[128 = 0]

[138 125 136 135 191  60 132  90  99 213  82 136 118 120 145 129 133 169
 125 140 127 125  64 128 113 157 136 120 132 121 129  86 143 131  75 131
 138 101 126 106 116 129  91 129 181 104 122  81 123 131 119 121 135 148
 136 110 133 107 143 121 112 161 137 109 107 149 125 117 131] -> <65>
[109 142 123 119 182 154 133 118 168 169 106  92 142 132 121 135 116 130
 114 112 144 146 106  92 136 163 121 141 127 138 127 147 146 128 111 124
 126 128 117 106 109 135 157 116 138 119 125 158 146  97 122 132 115 119
 136 168 147 114 154 119 134 118 121 183 116 115 114 115 133] -> <65>
[127 136 134 121 173 108 127 118 140 200 103 124 127 116 103 140 124 144
 125 120 137 145  99 125 139 151 122 131 128 136 128 122 148 112 122 123
 125 124 127  86  99 125 143 123 149 104 126 123 147 114 123 109 140 127
 122 138 115 110 161 121 131 127 115 151 122 134 106 108 132] -> <65>
[129 127 119 132 170 108 132 122 117 170 105 104 132 124 127 119 116 136
 119 132 126 107 118 128 130 137 138 139 130 125 145 113 135 128 132 124
 123 127 124 110 126 121 123 122 165 133 140 131 125 121 124  97 129 129
 128 128 126 124 129 128 128 144 135 149 130 142 123 121 128] -> <65>
[125 119 133 130 178  97 133 126 112 159 107 129 122 137 135 125 129 149
 145 129 130 126 120 135 127 149 127 127 127 126 124 107 128 125  93 121
 129 128 125 117  73 135 111 114 159 125 125 101 131 125 127 129 140 138
 125 138 107 117 145 122 118 151 129 102 111 147 123 133 132] -> <65>
[136 105 125 137 140 172 122 101  78 124 115  92 119 125 186 132  98 166
 135 127 126 117  86 139  76 113 135 123 136 141 136  99 128 125   4 136
 137 111 119 128 151 143  87 130 152 120 129 150  97 100 121 179 110 141
 113 122 153 118 136 129 134 125 113 130 122 129 130 118 125] -> <68>
[ 92 121 114 130 135 108 136  95 114 172 115 123 125 119 130 128 124  93
 127 129 122 135  92 135 107 152 146 129 123 124 124 113 141 133 131 128
 159 117 132 131 148 130 132 124 157 124 140 118 143 119 122 115 125 126
 122 135 128 117 149 127 122 133 129 153 137 130 139 139 119] -> <65>
[141 126 126 151 125 180 130  90 101 183 116  75 127 115 151 117  97 154
 124 124 126 158  22 136 110 136 144 123 131 147 149 110 161 131   4 122
 139 102 120 132 176 137 122 132 120 120 115 173 124 114  91 204  98 138
 114 131 179 120 158 144 130 119 133 128 124  87 137  90 127] -> <68>
[127 132 134 124 181 127 133 112 131 180 105 116 135 126 138 140 116 150
 130 122 133 114 111 134 125 151 121 130 133 134 128 108 141 126  83 126
 129 119 127 117  89 133 116 118 150 118 129 131 131 112 118 136 128 135
 128 138 138 115 132 112 128 138 122 134 116 132 120 116 123] -> <65>
[124 136 132 132 214  89 131  99 140 192  84  81 134 125 126 127 112 153
 111 123 134 137 111 121 135 160 132 128 126 136 133 111 137 130 123 124
 122 125 115  97  57 128 128 121 169 133 134 143 139 129 119 118 119 124
 126 159 113 102 150 118 128 162 139 139 102 133 123 122 121] -> <65>
[119 136 130 128 205 134 132 113 138 172  94  82 138 114 154 137 104 167
 115 107 125 118  90 131 144 162 133 132 131 132 124 102 140 126  74 133
 133 112 110 117  35 129 155 120 156 123 142 143 134 115 119 160 111 124
 115 158 157 119 139 124 127 130 109 148 107 130  94 107 127] -> <65>
[130 114 123 139 130 176 136  98 106 156 110  79 110 127 166 121 100 162
 133 125 129 140  49 142 113 143 138 134 135 139 141  96 139 127  22 123
 138 104 123 129 139 122 107 124 119 108 123 130 129 101 116 195 107 127
 119 146 158 120 137 114 128 134 126 103 118 112 129 108 130] -> <68>
[136  97 125 149 135 136 124  90 117 145 109  85 111 117 161 135 107 157
 124 124 114 128  91 151 122 139 138 129 134 139 122  95 132 122  18 130
 134 101 129 135 119 130 109 120 140 125 130  92 124 138 113 184 105 142
 127 135 156 112 141 103 136 143 126  85 105 119 133 115 127] -> <68>
[123 122 123 122 195 118 140 108 115 199 112 120 134 123 133 133 115 161
 122 129 138 146  87 122 118 155 128 128 139 124 120 117 136 121 101 133
 127 126 130 118 109 132 118 119 168 121 126 134 138 100 120 119 130 127
 124 158 107 110 150 130 120 145 118 172 123 141 120 134 126] -> <65>
